[[147 116 145 121 113 155 149]
 [ 98 138 104 139 152 106 152]
 [145 102 137 143 134 157 118]] 102

[105 155 127 136 118] 118

[119 156 136 110 127] 119

[130 101 119 123] 119

[126 151 122 133 116] 122

[118 120 103 149 138 115] 115

[116 154 107 134 129] 116

[137 143 129 125 141 130 100] 125

[127 131 130 129 128 102] 127
---
115	126	120	150	137	124	136
121	120	118	129	134	141	116
--> 137

151	128	123	115
143	116	119	134
--> 134

131	123	130	129	133	158 --> 131

156	150	149	126 --> 149

122	136	139	155 --> 136

139	109	102	117	135 --> 117

153	157	148	145	110 --> 148

126	151	116	134	107 --> 126
---
[[126 130 121 133 121 129]
 [130 127 130 124 129 132]
 [133 156 120 133 114 116]] => 132

[[157 135 101 141 141 105]
 [134 142 134 136 104 157]] => 105

[[133 126 126 130 127 106 144]
 [116 116 125 127 130 123 104]] => 144

[[127 151 131 119 141 144]
 [129 138 120 125 130 139]
 [125 107 136 125 119 112]] => 139

[[151 135 156 131 127 141]
 [133 141 138 135 119 129]] => 141

[[129 128 127  99 131 114]
 [128 128 127 114 130 150]] => 114

[[118 126 125 119 120 129]
 [127 155 129 129 126 128]] => 129

[[116 131 114 106 129 120 146]
 [137 130 137 143 134 132 118]
 [122 137 124 129 114 140 136]] => 118
---
[129 116 100 143 131] --> 129

[120 140 133 100] --> 133

[147 119 138 130 121 152] --> 130

[[114 138 144 112 125 135]
 [113 130 118 106 121 127]] --> 113

[127 109 128 131 151] --> 128

[134 132 151 129 123 135 113] --> 129
---
Input:
[[137 140 142 136 143 142 137]
 [141 105 121 140 113 133 113]
 [121 121 116 122 120 118 127]]
Output: 137, 121

Input: [132 102 143 121 129 144 140]
Output: 140, 132

Input:
[[146 119 141 141]
 [129 130 153 124]
 [124 138 128 126]]
Output: 141, 124

Input: [112 152 130 103 139 116]
Output: 116, 112

Input:
[[127 116 119 140 123]
 [143 156 126 129 129]
 [138 145 123 125 138]]
Output: 123, 138

Input:
[[143 120 103 112 129]
 [115 127 130 126 115]
 [114 127 119 125 148]]
Output: 129, 114

Input:
[[110 135 146 110 139]
 [108 141 121 135  99]]
Output: 139, 108

Input:
[[144 124 154 122 117 106 137]
 [153 142 125 119 154 104 122]
 [151 127 143 149 116 109 136]]
Output: 137, 151

Input: [127 136 149 120 110 144]
Output: 144, 127

Input: [131 105 111 149]
Output: 149, 131
---
[[135 129 143 124]
 [127 124 149 128]
 [136 126 136 130]] ans = 128

[[108 108 101 109 118 108]
 [145 143 152 149 149 146]] ans = 108

[[106 122 142 131]
 [138 142 113 114]] ans = 131

[[116 116 121 129 141 156 129]
 [100 132 115 128 140 141 128]
 [112 122 151 126 132 122 131]] ans = 128

[[151 133 142 129 131 136]
 [114 115 124 132 118 110]
 [118 130 151 132 111 104]] ans = 110

[[115 128 122 118 116 138 127]
 [119 123 123 122 131 109 104]] ans = 127

[[135 135 125 147 117 101]
 [120 137 132 129 134 101]
 [129 134 119 122 140 132]] ans = 101

[[118 111 129 146]
 [120 115 125 149]] ans = 146

[[136 110 117 127 126]
 [149 122 122 139 129]
 [105 116 124 111 124]] ans = 129

[[148 108 134 150 110]
 [137 102 126 139 122]] ans = 110
---
[[121 114 110 135 127 144 145]
 [117 112 129 120 136 108  99]]
117

[[115 121 104 140 135]
 [123 134 114 139 126]
 [140 124 142 128 112]]
123

[[137 118 155 132 137 139]
 [126 124 107 127 143 108]
 [127 129 129 126 102 148]]
126

[[150 141 127 127 127 131 113]
 [118 111 129 130 129 136 106]
 [122 122 127 125 127 119 117]]
118

[[102 140 130 133 112 135 137]
 [104 134 129 132 118 132 138]
 [127 127 128 128 128 128 129]]
104

[[127 139 129 132 136 106 139]
 [138 141 143 140 155 141 148]
 [119 141 130 153 138 153 133]]
138

[[118 102 134 121 140 139]
 [137 135 128 117 100 134]
 [127 144 132 134 132 135]]
137

[[123 129 118 125 133 126]
 [124 127 112 123 131 139]
 [120 130 133 125 139 150]]
124

[[126 129 121 148 111 121]
 [139 139 120 118 108 150]]
139

[[102 125 119 111]
 [124 107 155 113]
 [107 142 101 135]]
124
